Below is a small trained network, with its code and all its weights. Each question gives an input and a target symbol and asks what happens when units are switched off, that is, made to give their printed mean instead of their output.

import numpy as np


def w(rows, s, z=0):
    codes = np.array(rows[::2]) - 128.0
    scale = np.full(codes.shape[1], s)
    scale[-1] = z or s
    return codes * scale


def f(y):
    return y / 2 * (1 + np.tanh(0.7978845608 * (y + 0.044715 * y**3)))


def softmax(a):
    e = np.exp(a - a.max(-1, keepdims=True))
    return e / e.sum(-1, keepdims=True)


def log_softmax(a):
    a = a - a.max(-1, keepdims=True)
    return a - np.log(np.exp(a).sum(-1, keepdims=True))


def net(x, mask):
    ids = ['αδζημξπτψω'.index(c) for c in x.split()]
    T = len(ids)
    res = E[ids] + P[:T]
    u = 0
    for l in range(2):
        q, k, v = (res @ M[l].T for M in (Q, K, V))
        z = softmax(np.where(np.tri(T) > 0, q @ k.T / 2**0.5, -1e9)) @ v
        res = res + np.where(mask[u], z, O[l][:, -1]) @ O[l][:, :-1]
        u += 1
        y = f(res @ A[l][:, :-1].T + A[l][:, -1])
        res = res + np.where(mask[u : u + 8], y, B[l][:, -1]) @ B[l][:, :-1]
        u += 8
    return log_softmax(res[-1] @ U[:, :-1].T + U[:, -1])


Q, K, V, O, A, B = {}, {}, {}, {}, {}, {}
E = w([
[85,79,209,157],'α',
[96,211,79,118],'δ',
[167,113,169,133],'ζ',
[151,133,190,193],'η',
[217,97,108,230],'μ',
[122,221,251,10],'ξ',
[163,85,113,87],'π',
[51,38,170,70],'τ',
[170,172,69,203],'ψ',
[144,80,129,143],'ω',
],0.012)
P = w([
[203,137,235,70],'0',
[42,52,226,255],'1',
[132,77,225,170],'2',
[140,99,15,24],'3',
[114,154,48,95],'4',
[42,130,159,182],'5',
[114,160,102,106],'6',
],0.0051)
Q[0] = w([
[254,190,139,207],'0.h1',
[111,79,210,62],'0.h1',
],0.0088)
K[0] = w([
[242,143,172,229],'0.h1',
[12,2,193,115],'0.h1',
],0.006)
V[0] = w([
[2,146,190,154],'0.h1',
[23,185,193,145],'0.h1',
],0.0084)
O[0] = w([
[126,123,248,95,252],'0.h1',
[92,88,94,180,185],'0.h1',
],0.012,0.0041)
A[0] = w([
[140,149,41,255,183],'0.n1',
[98,117,160,228,92],'0.n2',
[101,140,125,197,227],'0.n3',
[156,114,31,161,193],'0.n4',
[158,81,102,185,4],'0.n5',
[37,232,63,168,214],'0.n6',
[204,207,144,143,40],'0.n7',
[69,153,141,129,154],'0.n8',
],0.009,0.0017)
B[0] = w([
[241,106,148,68,206],'0.n1',
[165,141,177,127,251],'0.n2',
[160,191,46,45,163],'0.n3',
[200,254,141,95,182],'0.n4',
[159,162,145,66,110],'0.n5',
[53,172,140,162,157],'0.n6',
[138,111,166,197,141],'0.n7',
[216,206,179,41,214],'0.n8',
],0.0066,0.0025)
Q[1] = w([
[26,191,1,57],'1.h1',
[143,95,31,142],'1.h1',
],0.007)
K[1] = w([
[21,160,152,214],'1.h1',
[253,77,165,152],'1.h1',
],0.006)
V[1] = w([
[2,83,213,22],'1.h1',
[159,94,20,39],'1.h1',
],0.0075)
O[1] = w([
[175,132,155,201,255],'1.h1',
[195,10,132,128,72],'1.h1',
],0.013,0.0059)
A[1] = w([
[151,238,196,119,115],'1.n1',
[106,18,179,97,71],'1.n2',
[70,137,101,52,209],'1.n3',
[60,104,159,146,191],'1.n4',
[120,34,181,139,188],'1.n5',
[2,134,137,76,252],'1.n6',
[131,3,93,193,55],'1.n7',
[106,98,113,114,211],'1.n8',
],0.0087,0.003)
B[1] = w([
[58,113,117,64,254],'1.n1',
[203,133,109,48,202],'1.n2',
[122,47,159,248,163],'1.n3',
[88,219,89,148,197],'1.n4',
[172,101,34,211,234],'1.n5',
[124,84,29,95,181],'1.n6',
[171,147,174,1,134],'1.n7',
[182,79,155,190,140],'1.n8',
],0.0065,0.0089)
U = w([
[95,61,119,158,74],'α',
[52,153,62,158,240],'δ',
[123,121,125,154,92],'ζ',
[178,104,161,254,236],'η',
[248,129,181,114,188],'μ',
[108,129,208,91,51],'ξ',
[147,143,139,159,3],'π',
[124,96,127,140,41],'τ',
[195,192,108,130,116],'ψ',
[120,99,157,143,70],'ω',
],0.0081,0.0037)

Each question gives the input, a string of symbols that net reads in full, and the target symbol t.
The units are the heads (2 rows each of Q, K, V and O) and the neurons (one row each of A and B). Each row of codes is followed by its name. A weight is (code - 128) times the scale printed after its matrix; where a second scale follows, it is the last column's (O, A, B and U).
mask holds one flag per unit, layer by layer, with each layer's heads first. A switched-off unit (its flag False) gives its mean, the last column of its rows in O or B, instead of its output. The means were averaged over made-up inputs and are rounded, as every weight is.
A unit's drop is (log p(t) with every unit on - log p(t) with that unit switched off) / (log p(t) with every unit on - log p(t) with every unit switched off).
The circuit of an input: a set's keep is (log p(t) with only the set's units on - log p(t) with every unit switched off) / (log p(t) with every unit on - log p(t) with every unit switched off). Starting from the 12 units with the biggest drops (on a tie, the unit counted first), units are removed one at a time, each time the one whose removal leaves the highest keep (on an exact tie, the one counted first), for as long as the keep stays at least 0.8.
circuit, biggest first: the units of the circuit, biggest drop first
k most important neurons: the k neurons with the biggest drops, biggest first
top k neurons in layer l: the k neurons of layer l with the biggest drops, biggest first
drop when u is switched off: that unit's drop, to one decimal
input ψ τ τ τ τ τ, target η: 2 most important neurons	(1.n5, 0.n7)
input η δ τ, target δ: most important neuron	(1.n4)
input μ ζ π, target α: top 3 neurons in layer 0	(0.n1, 0.n4, 0.n7)
input τ τ ψ π ψ, target ψ: circuit, biggest first	(0.h1, 0.n4)
input π τ η, target μ: circuit, biggest first	(0.h1, 1.h1, 1.n2)
input α τ τ ξ, target ξ: circuit, biggest first	(1.n1, 0.h1, 1.n5)
input α τ α, target ξ: circuit, biggest first	(1.h1, 1.n1, 0.h1, 0.n2)
input η τ η, target δ: circuit, biggest first	(1.h1, 1.n1)
input μ η τ, target α: top 2 neurons in layer 1	(1.n3, 1.n6)
input η τ τ τ ξ, target ξ: top 2 neurons in layer 1	(1.n1, 1.n5)
input μ ω τ ξ π π ψ, target ψ: 2 most important neurons	(0.n4, 0.n1)
input π π τ, target μ: 2 most important neurons	(1.n2, 1.n7)
input μ π τ, target α: top 2 neurons in layer 0	(0.n4, 0.n1)
input τ η δ, target δ: 4 most important neurons	(1.n1, 0.n1, 0.n6, 1.n2)
input τ τ τ τ τ π α, target η: circuit, biggest first	(1.h1)
input ψ π π τ, target μ: 3 most important neurons	(1.n2, 1.n7, 1.n1)
input π τ τ π η α, target μ: top 2 neurons in layer 0	(0.n2, 0.n6)
input π ω π π τ ζ, target μ: 2 most important neurons	(1.n7, 0.n6)
input τ τ π, target η: top 2 neurons in layer 0	(0.n4, 0.n8)
input τ τ τ, target η: circuit, biggest first	(1.h1)
input α η π α, target δ: top 2 neurons in layer 0	(0.n1, 0.n2)
input μ ω α, target α: drop when 0.n4 is switched off	0.2
input ζ δ τ μ, target μ: drop when 0.n1 is switched off	0.8
input ω π η ω τ α μ, target μ: drop when 0.n8 is switched off	-0.1
